Each row was made from one path, in order. Every step used is in the known rows, and no mark comes twice. Write each row's path.
Each row is shifted at random along 8 fixed directions that mean nothing.
Known rows:
bizer, deba, pires, migov, febe: [-191   60  127 -155  233   71 -110  188  -98  -75   50  -11  -45   72
  -17   79   32  136 -122   39  -74    2   75  192  -56  -12  177  -93
 -293 -197  -93  -92 -107  -61  145  -51  100  265  151  175  155 -231
  -24  200   19 -188   33   98    6   62  -38   14    2   10 -126   91
 -241  109   72  148  -24  -55   33  -18]
losad, bizer, gaduk, sonof: [-333    7  -78  234  -56 -218 -164   39   29 -226   23 -154 -108 -235
  216  -59  183 -125   -4  217   -2 -155  107 -166   94  191 -182   95
 -148  387  203  -86 -341  117  -52   -7 -336 -281 -100 -201 -410  -28
 -106 -255  -67 -402   50 -329  258  224  248 -229 -224   83  115 -110
  -82 -147 -217   79  -31  -18  -65  172]
kidad, sonof, losad, migov, gaduk: [ 345  101   55 -210  243  148  -27  148   36 -354  181 -131  173  164
  252 -104  281  453 -191  266 -198   17  430  148  -92   65 -333   87
 -152  116 -274  -12   72 -533  138  -31  374  541   36  -12  402 -309
  -67  250 -367 -165  -45  -73  366 -132  298 -133 -209  187  -72  -30
 -226  170  261 -235  -64  188  -58  158]
migov, gaduk, sonof, losad, febe, deba: [ 378  -18 -257  -28  -91  137   94   45 -380   25   14   75  109  -63
   64  105  -12  -78 -177  -37  -93  -53  -34 -296   23   97 -111   82
   70  134 -126   46  -47 -212 -302   -5   40  -35  -73  -86  -20  -43
 -188 -262  -78  -11 -143  121  -97 -184   55  -89  250 -107   22 -191
 -116 -106 -200  -83    8   84 -133  -30]
febe, gaduk, sonof, migov, losad, bizer: [  30   16   87 -182  291  147   85  162   74 -305  105  -14  226  169
 -180  -49  -30  216   11 -203 -104 -139  -57   76  190   46  -23  136
   -7  160  -55   99  -64 -369 -173  189  -16  144 -157  232  191 -139
   79 -108 -240   66  -24  133  -52   37   -1   68 -245 -148  -52 -115
 -200  171  -72 -150  -18   11   56   55]
kidad, febe, bizer, deba: [-259   37   36   85  -43    7   47  168 -204   40 -212  -86 -300 -268
  140   77 -148 -265  -36    8   31    3 -225 -247  -17  -89  -14   36
  -98 -194   63  -40  -13  136 -200  -50   -6 -108  -93  138 -256   55
 -161   20   91   77   34   75   72   57   34 -145  125   20  192 -191
  -70 -381 -158   80  119 -164  -45  -79]
migov, gaduk, sonof, losad, febe, kidad, bizer: [-168    2  -62  -41 -163  101  -83 -106 -121  -11   14    8 -136  -39
 -144  -62 -154  -11 -182 -116   37   15  -25   76  219  -65 -155  131
   15 -136  -32  -49   65 -389 -144  159  -29  -49   12  144  -87   48
  111 -109   27  151  -65  115  -90  155  -78  -56  161  -76   34  -22
 -174 -215 -137   92  185  -53 -131   -4]
febe, losad, migov, kidad, deba, pires, sonof, gaduk: [   0 -224  -74   72 -256 -246 -288 -277  267  110   11   97  -63  186
 -173  -85  100  199 -130  -84   31  -36  224  317   -2  160 -148  132
  138  108 -107  -53   54 -151  285  173   87   20  -15  -40   98  -58
   89    3  -40    4  -53   16   99  -65 -112  -77   55    6 -110  345
    2  129  -37  -95   88   95 -228  -80]
losad, sonof, migov, kidad, deba, pires: [  -5   16   94 -168 -219   -9  -70  -97   64  158   84  -60  -68   39
  138  -87   67  122  -98  194   75  103  150   57 -133  -75  226 -144
   62 -325  -30 -165   15   83  124 -136   65  140  100   38   96  241
  -13  198  166  -19  106  -75   75 -124   18   28  256   36  -20  181
  -50 -156  112  224   84   24   64   45]
febe, losad, migov, gaduk, sonof: [ -21 -381 -265  360 -145 -292 -122   55  114  -84 -310   55  -73  -22
 -104  -82   83   64 -153 -209   50  -50 -120  102   94  302 -347    1
  123  524   50  -67 -111   17  -93  228 -133 -205 -232  -57 -157   15
  -40 -521   28  -55  -51   22  -44  255  -48  -14  -41  -42  279  181
   98  -60 -314 -139  258  -17 -288   25]
gaduk, sonof, migov, losad, bizer: [ -32 -221 -298   67 -177 -114 -176  -94 -225 -154  215   69   36  102
  -77  -44   70   17 -270  -88   38 -205  154  187   97  200 -179  262
   30  186 -117  146 -248 -336 -111   80 -108 -165  -37  -19   -6  -85
  -36 -288 -298 -221 -219    1  -17 -132  -54 -219   31 -109  -84  227
 -184   99 -364  -21  -67  127   24   32]
febe, bizer, gaduk, sonof, losad, migov, kidad: [-389 -142   14  -59   92 -126  -49  319   -6 -445  -40   17  115   61
  -13  -46  107   48  -96  -27  141   85  -80  329  275   19 -124   84
  -36   91  136  -31 -236 -114 -135   14 -167  173  -34  257  208  -81
  -86 -100 -240  -80   43  -38  -50  220   62  218 -149 -130  151  229
 -120   82    8  242  207 -100  188  180]
gaduk, sonof, migov, kidad, febe, losad, bizer, deba: [ 143  -91 -228 -113 -434 -197  -65  -28 -405  135  125 -191 -111  -21
  319  -32   71 -200 -169  108  234 -164  301  -16  -26  -34 -136  220
  121 -228 -336  111  150 -213  -15 -210   93 -176  138 -125  100  106
 -238   29 -229   13 -155  110  103 -327   90 -272  373   12    6  170
    8  -73 -215  -33  -21  111  113  -38]
migov, febe, losad, sonof, gaduk: [  52  -92  -47 -340  168  -93   71   77  137 -174  146 -112  294   61
   34   32  138   12  102 -204  -25 -169 -110 -146  235  140 -119  121
  180  251  142 -160  -14  -35 -151  -24 -331  -63 -139   11  -47   43
   94 -119  -54   78    7 -206   49   -6  178  217 -176  -77  -58  -48
 -162 -112 -106   91  -42 -123   47   42]
kidad, pires, sonof, migov, febe, bizer, deba, losad: [ -67  110  106  -66  181  259  182  142  -60  -59  -30   58 -114   25
   -7   78  -48 -192   54 -136 -112   67 -321 -191   25  -54   -7  201
 -125  -58  123   30  -96   38 -363  -17  105  230 -228  181  -11   11
   28  -12  -13   55 -124    4  -61   -7  -12   77 -183   23  109  -61
  -92 -333   48   71   31  -42   85  -43]
febe, gaduk, sonof, losad, bizer: [ 137  146  -74 -152   -7  268  170  144 -163 -381  309 -279   52  -97
  -37  -86  124  -64  -48   21 -117   57 -119 -121   30   93 -299  169
   25  217   45  182  -55 -341 -269  -73  102  164 -147  -33   46  -97
  -72 -164 -221  -11 -146 -132  164  -86  219  -62 -106   80   66 -150
  -68 -172  -13   36  -89   81  145  172]
deba, losad, migov, kidad, pires: [-189    6   70 -224  193  -72 -107   57 -102  -24  154  -47  169  124
  230   43  121   36 -123  225  117   65   94   45  150  -98  275  -38
  -24 -227   99 -182 -248  158   26 -189 -224   28  164  167   23  142
   -6  132   75 -315  154 -209  -24    3  134  177   37  -70  -26  145
 -263  -91  119  347   34  -80  187   81]
gaduk, sonof, losad, bizer, deba, pires, migov, febe, kidad: [ -75  216  -31 -313  133  238    0  182 -301 -374  298  -61  212    3
  288  -10  193 -168   20  361   18  120   53  -25  159 -217   51  262
 -160 -111  -91   55  -82 -283 -198 -171  -81  268  131   97  364   -4
  -57  -39 -261 -187 -135  -42   11 -166  161   65  129  -23    4  -75
 -202  -77  205  214   14  -55  431  242]
migov, febe, bizer, sonof, losad: [ 114   36 -116    4  -91  -17  202  -57 -146  -19  -13 -105    5 -103
  -57   81  -78  -50  -13 -243   41   60   59 -289   97   97 -317   -6
  182  310  145   42    6 -120 -307  -34  -78 -277 -371 -121 -205  -25
   51 -220   -1   91 -160 -152    4   44  223 -137 -150  -48  171 -129
   30  -91 -284 -136   57  -38 -145  -24]
deba, pires, sonof, losad: [ 112  -14   42   93 -154  -83   22 -250    6  259  -14  -67  -95   17
 -257  125  -78  172 -139 -185   42   69  269  -39 -102  129  -60 -194
  150   80  104  -12  -85   -6  117  -41  112 -171 -131 -146 -197  -58
   49   61  118  -84  -59 -138  -14  113   50  -80  -82   44  -13  126
   -8  114 -157  -37  -66  108 -238 -104]
febe, deba, kidad, pires, migov: [  30  212  109 -212  263    6 -122 -168  134   27  167  122  284  241
   39   32  134   65   37  185  -68   89  280    7  113 -246  234   77
    5 -103   -8  -46  -60  -36  209  -48 -127  109  139   52  274   36
  113  209  -29 -217   83  -69  -90 -129   40  144  -40 -162 -196   90
  -65  262  343   91  -63    4  193  -16]
migov, kidad, deba, losad, sonof, gaduk: [ 353    0  -16 -206 -121  106   13 -124  194 -158  191   68  116  201
  -28 -178  125  191   32  -37 -107   11  114  137   31   75 -232  240
  208  187 -127   40  193 -396   52  147  222  303 -152  -11  301   -4
  161   28 -216  215 -112   26  177 -190   76  -19 -126   75  -96   69
   84   36  112 -196   26  189  -44   49]
deba, kidad, pires, migov, febe, losad, bizer, sonof, gaduk: [ 310  262  111  -54  -32   49   53  -57   41 -179    0 -255 -115 -120
   14 -198   15  262  -65  138  -79  116  325  -56  -66   42 -256  -92
   99  283 -107   26  238 -297  232   21  338   84 -209  -39  106  -29
   63   96   42   81   38  -33  411   91  333 -255 -136  143  183 -104
  234   12  142 -224   67   64 -260   57]
losad, bizer, deba, pires, kidad, febe: [  13  106  274 -567   93  -19  -34 -193   39  370  288   73  248  303
   83  155  -95  -23  -21   30  119 -274  673  -15  222 -339  521  135
  -16 -750 -242 -126  236 -300  268 -138 -241 -126  522   -3  117   98
  196  590  -51    7  110  121 -132 -210   34   48  118 -248 -502  -22
 -267  408  217   -6 -280   74   37 -153]
kidad, pires, sonof, migov, losad: [  52   21 -201   61   64   74  -51 -251  -10  -52  105   12  144    6
  -47  167   25   91 -235  -77 -109  124  -48    4   -9  211 -188 -127
  -70  355  194  -65 -402   47 -261  -83 -130  121 -363  117 -147  -59
  114 -232  -12 -201 -161 -223  -11   -2  150  -82  -88  125   27  -21
 -233 -213 -243  126  -29  -57  -23   69]
deba, losad, febe, gaduk, sonof: [  57   21  124   53  -56  -70   -5  253  -24   -3 -329 -316 -302  -67
   74 -134   63  157 -149  -30   70 -180  103   45  -58   15 -140 -104
  -50   69 -186 -117  160  -18  215  -97  217  -20   90  -19    8    7
 -143   11   87  -43  129   91  200  308  138  -64  -32  163  177   17
   47 -117   -4  -81   64   70 -203   75]
febe, losad, bizer, gaduk, sonof: [-107  108  186  234   74  -49   83  286  147 -264 -336 -265 -260 -180
   21 -200   14  129   74   53  -57   15  -70  -20  -20   73 -226  -69
  -40  336   -4   46   -2  -22   20  118  216   59 -235   27  -26  -42
 -128  -96  -24   33  135   24  257  382  145  -96 -278  153  392 -118
  179  -62   17 -167  199  -17 -132  107]
gaduk, sonof, losad, febe, bizer, deba, kidad: [ 118  128  293   10 -397  193   55  132 -187  131 -132  -75 -459  -60
 -102 -119 -220   64 -195   61  143   62  388  185 -226 -170   10  -50
 -124 -431 -297   37  255 -332  207    3  563  285   99   98  221   16
  -72  341  -66  248   -8  360   90  159  -32 -238  163   65   70   19
  145  -36  162  -15   66  226 -109   80]
losad, migov, kidad, bizer: [-178  144  -60  -81  178  183   77   62   14 -541  116   39  134  -39
  -84 -153   79  -95   48  102  -89  276 -472   97  264 -147 -159  170
   67  144  227   92  -85 -208 -296  131 -108  177 -132  259  152   88
   34 -160  -65   33   25  -76  -12   51   43  228  -87  -99  227   -5
   61 -148  109  207  264 -171  187  120]
gaduk, sonof, migov, kidad: [ 391  166 -305   52 -248  110   31 -300 -160 -231  248   -6  252 -103
  163  -76  175   91 -181  368   10  261  307  -11   92  102 -207  -94
   82  488   45   56 -107 -205 -138  -38  -66   62 -215 -117   88   41
  112 -328  -96 -163 -193 -172  137 -131  345 -268  119  148   71 -185
  210    8  -30 -137    6  136  -52  298]
pires, kidad, bizer, gaduk, sonof, losad, migov: [   1  -25  -80  191  -87   45  -57  -57   92 -149  108  283  -28  119
  -97   36   31  103 -185  -86 -134  -28  432  122   49  238 -337  195
 -120  348    6   68 -270 -349 -128  248  100  193 -349  -12    5 -235
  130  -95 -308 -157 -187   20   62   74   19 -250 -248  -57  -79   74
 -113  164 -134 -208   -4  156 -194   81]
gaduk, sonof, losad, febe, bizer, kidad, deba: [ -91   75  182   72 -163  -74  -76 -124   19  244 -137  230 -193   98
  -48   86 -219  171   18   -5   89 -126  407   10  132 -136  139   23
   17 -251 -221  -14   63 -286   58  274  128 -136  -36   80  -38  -44
   57  208  -46  162  100  330  -82  104  -51 -304    7 -173 -116 -159
  -40  144  -69 -246  119   35 -293 -119]
migov, febe, gaduk, sonof, losad, bizer, deba, kidad: [-283  -40  142  106  -34 -123  -91  201  -97 -167  -94  133 -159  -87
 -113    2  -71 -117   25    8  118 -110  -40   63  106  -58  107   66
  -43  -89   67  -12  -88  -33   16  132  -63 -175   20   84  -70   39
 -153    2    4  -50  161  128  -43  263    8   13 -134 -235  117   38
  107   78  -80  143  149  -15  -46   -2]
kidad, deba, losad, bizer, sonof, migov, febe: [-153 -163 -254   38 -149 -193 -186  -94 -126  -88  112  180  -47  135
   19   49   50  -23 -203 -147   24 -187  167  216  152  193 -219  222
  -94   82 -111   18 -132 -218 -121   64 -102  -92  -91    5    3 -139
   45 -153 -135 -111 -173   44  -13 -109  -19 -228  -28 -121  -72  270
  -92   38 -267  -24   53    5 -133  -63]
kidad, pires, migov, febe, bizer: [-232   98  -39 -332  231  134  163  204 -258 -172    9 -407   74 -228
  -27  147   26 -258 -165 -123   89   66 -370 -295  205 -135   51  -81
  -73 -118  305 -211  -51  152 -249 -379 -432 -164   94  191 -254   89
    2 -132  231 -117  -13 -223  -93  117  219  203   93  -25   84 -177
 -282 -527  -50  472  -43 -288  160   86]
deba, losad, bizer, gaduk, sonof: [ 171  150   38   23   74   59  149   87  182 -258   25 -127   91  -17
   77 -179  147  -50  226   61 -111  -45    1 -199   89   26 -225  207
   58  411   16  121  108 -157 -131  102  -23  -18 -213 -168   54   30
   16 -208 -148    1  -29  -71  168   46  206  -35 -328   38  134 -194
  185   28   60 -293   38   89   15  117]
bizer, deba, losad, febe: [ 159  -56   12 -281   -4   99  213  226 -235  199   33   56   39   93
  -91  120 -186 -248   -3 -399   47 -216 -131 -182   75  -72  154  152
   67 -331  -86   14  167  -35 -201 -128  -14  -82  112   57   32  153
  -73   19   54  211  -50  282 -267  -54  -91  248  100 -246 -136  140
  -50  -95  -87  102  -47  -11   59 -183]
gaduk, sonof, losad, bizer, deba, pires, migov, kidad, febe: [  -5   17  -87 -122 -113  -10 -137 -223 -144  134  203  121    6  131
  -62   54  -49   19 -278   -3    2  -55  388  136  183  -21   48   63
  -10 -170 -133  -25  -25 -316   63   24  -91  -71  131   20   58  -29
  124   65  -25  -67  -61   46  -53  -89   24 -169  151 -135 -236  107
 -148  206  -78  -33  -43   70 -120  -66]
pires, sonof, losad, migov, febe, kidad, deba: [ 285  198  -51   64  -57  323  251 -108  -80  -71 -168  105   22 -161
 -213  160 -228  -53  -33 -121  -58  322 -295 -224   56  -65  -70 -166
  140  122  140   -9   75  -96 -323   59  152  109 -405  202  -42  123
   91 -197  221  287  -62  225 -174   62  113    2   87  -33  234 -292
  188 -351  -46  -13  277 -108 -238  -27]
migov, febe, gaduk, sonof, losad: [  97  105  162   11  141    0    6  283  -41 -263 -161 -255 -174   76
  119 -129  216  409  -71  152  -86   37  200  294 -143   46 -358  -76
  -66  188 -293  104   80 -325  158  -17  557  373  -52   -8  368 -363
 -212  236 -247  -38   43   23  362  147  255 -173 -290  312  190  -38
    6  229  130 -276   93  146  -83   81]
migov, gaduk, sonof, losad, febe, bizer: [ -59    3  -43   61  157    3   93  331 -291 -318 -221 -191 -125 -157
   -2  -96   45   42 -169   24  -44  -48 -114 -111  110  -54 -176  122
   34  140  -62   77  -37 -215 -109   -5   65 -158   43   51   -7  -70
 -228 -160  -76 -135  -11   22  129  160  141  -68  -45  -34  245  -67
  -40  -81  -76  -63  121  -44  -91   50]
gaduk, sonof, migov, losad: [ 148    8   27 -297  198  -21   53  -46   -6   21  114 -102  326  165
  152  145  111  254  -85  -53   52 -128  316    9   63   68   -3 -171
  -63  128    2 -164 -158  -82 -115 -198 -202   93  -77   30   52 -100
   67   87 -155 -128  -37 -175    4   29  302    5 -218   95 -147 -167
 -334  125 -140   -8 -189   19   53   91]
febe, losad, sonof, migov, kidad: [ -64  143  -13   47   33   -2    2   16 -193 -313  -26  -38   31 -151
  155   -2   35  247 -256  280   52  123  240   39  151   67   32 -225
  -43  239  141 -125 -420  -19  -32  -68  -50   80 -145  175  -28   36
   -2  -72  -46 -273   50 -201  128  217  256 -118  -17   55  190  -16
  -29  -35  -47  196   40  -29  -43  271]
migov, febe, deba, losad: [  28  103  145   61  256  366   89  275 -320 -102 -165  270 -294   50
    0   62  -65   48 -152   17 -204  -94 -128  -60  -60    1  123  130
 -310  -98 -142   15 -223 -171 -205   97  397  355  -28  173  110 -188
 -114   92 -104 -114  -81  140  -36   71 -116  -96 -144   11   60  -94
 -211  -77   49  -13  -33  137 -124  -34]

Write each row's path:
[-341  -21  -59  142 -204 -180 -220 -230  245 -112   13  -47 -192 -212
  -75 -132   12   46  -70  -20  -19  163  -40   65   59  211 -305  -80
   31  340  326 -158 -107   53   43  119 -162  -83 -290    5 -331   14
  137 -151  191    8   53 -277  266  250  136 -129  -99  101  164   83
   39 -234 -141  167  176 -145 -236   19] -> deba, pires, migov, kidad, bizer, sonof, gaduk
[-239  130  179   13   82  150  -68   37 -220  -43  -80  -29 -330  -24
  -44   11 -102  179 -420  133  -29  -98  428   33  121 -100   99   63
 -268 -251 -111 -121 -201 -312  107   31   92   20  158  191  -60 -130
   70  207  -53 -272  -13  -44  131  162   18 -309   35  -32  -73  -54
 -370  -20   16   11  -79   54 -239  101] -> deba, pires, sonof, losad, migov, kidad, febe, bizer
[  13  158  133 -124  217   53  -20   -4   -3   13  156  112  144  134
  124    7    0   -5   95  215  -67   48   88 -100   99 -147  251   94
    6 -148  -57   12  -61  -14  -82  105  -21   48  -68  133  137  117
   45  106   48  -59  116   37  -24 -112   52   13  -23 -179   -5  -99
  -29   27  160  -18  114  -49   97  -15] -> sonof, migov, febe, losad, bizer, deba, kidad, pires
[  61  -80 -196  -73  -24 -110 -123 -164   56  -37   26 -102  175  -19
   15   57   75  103 -272  -78    5   28   73   16  142  136 -209  -53
   26  110   91 -165  -20  -74  -10 -121 -186   -8   -3   32  -88   61
   65 -170   96  -97  -56 -124   21   31  170   67   61   15   11  155
  -98 -206  -18  125   45  -55 -137   21] -> deba, losad, febe, kidad, pires, sonof, migov, gaduk
[-206 -105  -87 -193  -75  -22  -94   77  -72 -199  270 -117   24  117
 -170  -76  100  -43 -176 -160   25  -75   -9  219  188   63 -152  234
   53  -58  -18   89  -66 -332  -70  -20  -98   20  100   58  123  -69
  -21  -94 -181  -33  -81  -49  -26  -46  -22   69   12 -133  -94  272
 -193   50  -65  178  -14   31  161   30] -> deba, pires, migov, kidad, febe, gaduk, sonof, losad, bizer
[ -73  -67 -182   97 -154  -54 -123 -200 -116   81  134  146  -25   34
  -14  112   18  -60 -140  -72    2  100   80  -12   57  108 -229  122
   79  155   89   -2 -144  -79 -211   34  -62  -82 -284  -61 -123  -67
   47 -180   -4  -56 -156 -123  -64  -32   38 -146   25  -11   42  104
 -139 -121 -248   41  135  -22  -56  -69] -> bizer, deba, pires, migov, febe, kidad, sonof, losad
[  18  -81  -25 -228  221 -174  -17    7  190 -132  -24  -23  283   62
   51   58   77  200 -129 -146  -25 -168  145  -46  281   90 -102  -67
   60  105   99 -255  -25 -106  -42  -26 -337  -51  -19   78  -23   81
   91  -30   23   -4  102 -156    9  116  212  174 -165 -161  -30   45
 -138   12   -6   57   15 -110 -118   28] -> deba, kidad, febe, losad, sonof, migov, gaduk
[-217   88   97  -82 -157   72  -39   63    3  -15   49 -212 -221 -132
 -120   10 -142  -33 -212 -169  -29  -55   65   11   19  102 -152   17
 -141 -202   17  -45   23 -191  -22  -69   89  126  -47  104 -107  -60
  -34   90  -11  108    3   11  109   89   27  -87   24  -14  -28   73
 -209 -221  -57  162   21    4  -60  -15] -> migov, kidad, febe, deba, pires, sonof, losad, bizer, gaduk
[  69  146 -188 -176  -82  221  180  -35   76 -156  234 -181  151 -178
  -83   73  -65 -335  -40 -298 -115  -11 -213 -327  190  144 -334  187
   -1  231  199    2   90 -136 -475  -88 -250   22 -384   28 -195   94
  159 -353    0  245 -198  -67  -34  -85  165    1  -15  -67   15 -159
  -50 -490 -143   91   17 -121   58   57] -> pires, kidad, sonof, migov, febe, losad, bizer, gaduk
[-277  -84  181   81 -102 -112  -85 -110  107  205 -156  208  -26  -30
 -160  120 -195   17  -46  -20  166   79  255   48   71  -63  406 -152
  -12 -162  139 -117 -142   88  111  134 -170 -166    1  116 -239   64
  146   61  158  -66   73  167 -189  253 -106  -28   78 -112   22  -20
   31  157  -65   72   70  -21 -181  -48] -> gaduk, sonof, migov, febe, bizer, deba, pires, kidad
[-103   -5   42  180  -11 -235 -165   55  153 -139 -164 -199 -118   19
   69 -191  134  181  -26   93    5  -45  188  170  -13   65 -222   36
   10  282 -118   48  -16 -103  219   78   96  -45  -81  -54   59  -74
  -84  -65 -116 -165   77   -7  233  189  115 -155 -200  116  176  110
   64  130  -43 -179  146   64  -62   45] -> kidad, pires, migov, losad, bizer, gaduk, sonof
[ -22 -166 -137  -98   29 -104 -106  -42  202 -193   -1  124  174  141
   17  -33   81  103 -142 -151  -74  -53   56  155  207   87 -266  227
   45   98  -33  -42   23 -313  -92  124 -106  155  -82  121  134  -21
  108 -105 -200   80 -102   44   16  -75   14   46  -75  -82   -8  185
  -69    4    5  -82  106   -2  -50   -7] -> pires, kidad, febe, bizer, deba, losad, sonof, migov, gaduk
[-231  -27  192 -247  229   19   73  141  230 -148   37   12   37    1
  -45   43  -26  -15   93 -248  -95 -150 -162 -156  218  100  -32  131
   -2   62  283 -210 -111   14 -168   74 -256   68 -192  166 -209   12
  147   57    7  119   89 -171   88  195  111  175 -342  -57  -46 -114
 -240 -223  -39  154  -42 -134  -51   -6] -> kidad, febe, bizer, deba, losad, sonof, gaduk
[ -48  256   76   23  192  -96 -101   -5  -87 -124  111  -19   41   54
  320  -63  107  148   38  468  -28   13  344  -63  161  -98  110   56
  -11   58 -179   99 -136 -116   29  124   21  -90  -64   54  112   48
  -14   49  -53 -276  152  -35  188  -11  180 -222  -41  -77  116 -104
   -3   98  137 -169  122  -62   49   90] -> gaduk, sonof, migov, febe, losad, bizer, kidad, pires
[ 119  -83   62  -89  -31  126  186   37  242  -39 -122 -105  115  -68
 -193   74  -59   41  -58 -275   48  161 -157  -87   80  134 -101 -252
   32  200  301 -235    0   11 -191  -24 -155  161 -216   91 -224   82
  163 -184  169  183   15  -10 -130  335  176  212 -145   79  142 -176
    9 -282  -22  141   65  -34 -211   99] -> pires, kidad, deba, losad, migov, gaduk, sonof
[-361  123  246 -377  166 -104  -30  128  174  -12   67  -82   86   49
   40   45  -22 -122  140 -169   35 -264   50  -78  258 -183   13  172
  -83 -374   70 -171  164 -116  -40  -82 -291  -61  161   65  -20   39
  -36  324  -45  138  205  -51  -14  114  109  223 -227 -236 -178  -24
 -251  -11   85  215   17 -131  124 -102] -> sonof, losad, febe, deba, kidad, bizer, gaduk
[ -68  -38 -188  -66  -55  194  -84  -34   -4  -34  152  140  -58  211
  -13   35   37  -44 -176 -175 -164 -108   75  201  136  156 -300  348
 -243   98 -258   34 -130 -413 -375  167  111  395 -204  133  220 -226
  178 -165 -321  134 -344  115  -86 -163 -158 -200   57   21 -132   48
 -302 -125 -106  -93   26   33   26   63] -> pires, kidad, bizer, gaduk, sonof, migov, febe, losad
[-145   86  -29   -9   43   61  -22   48  166 -345  192  -17  115    4
  148 -119  210 -149  182  159 -106  -18 -109  -83  179   49 -173  310
  -85  312  124   33 -178 -129 -264   90 -208  105 -157  -77  -11  -15
   13 -229 -235 -110  -46 -184  115   -4  176  -29 -280   30   35 -148
  -42 -103   24    0   39   30  140  185] -> migov, kidad, deba, losad, bizer, gaduk, sonof
[ 172  -80 -220 -184  184   29   55   38  115  -46   70   22  326   95
 -172  162   72 -129    2 -437  -80 -250 -240 -279  267  130 -136  159
   98  305   97 -126  153   -7 -263   56 -409 -267 -200    5  -74   34
  141 -436  135    7  -77   17 -199 -111   15  223  -31 -318 -164  -71
 -153 -140 -242 -133   38 -129  -99  -47] -> deba, pires, sonof, losad, migov, febe, gaduk
[ 524  178  -13 -343 -275  231  361   71  -97    0  112 -383   61  -55
   51    7   22   -5 -196 -182  118  105  350 -151  -80   22 -429 -119
  110   14  -49  -33  384 -300 -136 -348  207  253 -205  -56  178  107
   50   81  -67  256 -168   -3  119  -23  359   15   50  130   56  -58
   29 -280   59  -27  -53  101   21  155] -> febe, kidad, bizer, gaduk, sonof, losad, migov
[ -40   44  154   97   93   13  -53   64  186 -289 -116  170 -151   30
  -11 -203   14  219   97   49 -159   -8   -6   90   59   53 -179  222
   83  258  -21   44  -12 -256   63  350  268  191 -273  126  116  -47
   58   37 -149   83   49   53  264  156    2  -75 -301   42  165   10
   89   34   53 -205  187   48 -152    7] -> febe, kidad, bizer, deba, losad, sonof, gaduk
[-229 -379 -330  279 -413 -380 -521 -323   56  182  -82   69 -166   41
 -100   14  -27  224 -543 -141   97  -80  336  436   54  326 -306   -8
  -73   26 -121 -164 -137 -161  249  110  -55  -80   57   50 -169 -100
   72 -215   34 -151 -118   67   18   75 -156 -254  299   15  -71  482
 -189  -99 -266   69  141   37 -357  -49] -> losad, febe, kidad, pires, sonof, migov, gaduk
[ 545  236  -93 -302   92   86  147  -11 -322 -109  199 -274  197   23
   97  -12  191   88 -100  154  -24   62  241 -143  -85 -132  -55  -34
  160   49 -219  112  323 -279  154 -269  182  -73  100 -170  274  -26
 -101   86   20 -161  -80    9  145 -255  317  -75   77   44  -11  -13
  128  155   64 -165  -53   92   24  -44] -> kidad, sonof, losad, bizer, deba, pires, migov, febe
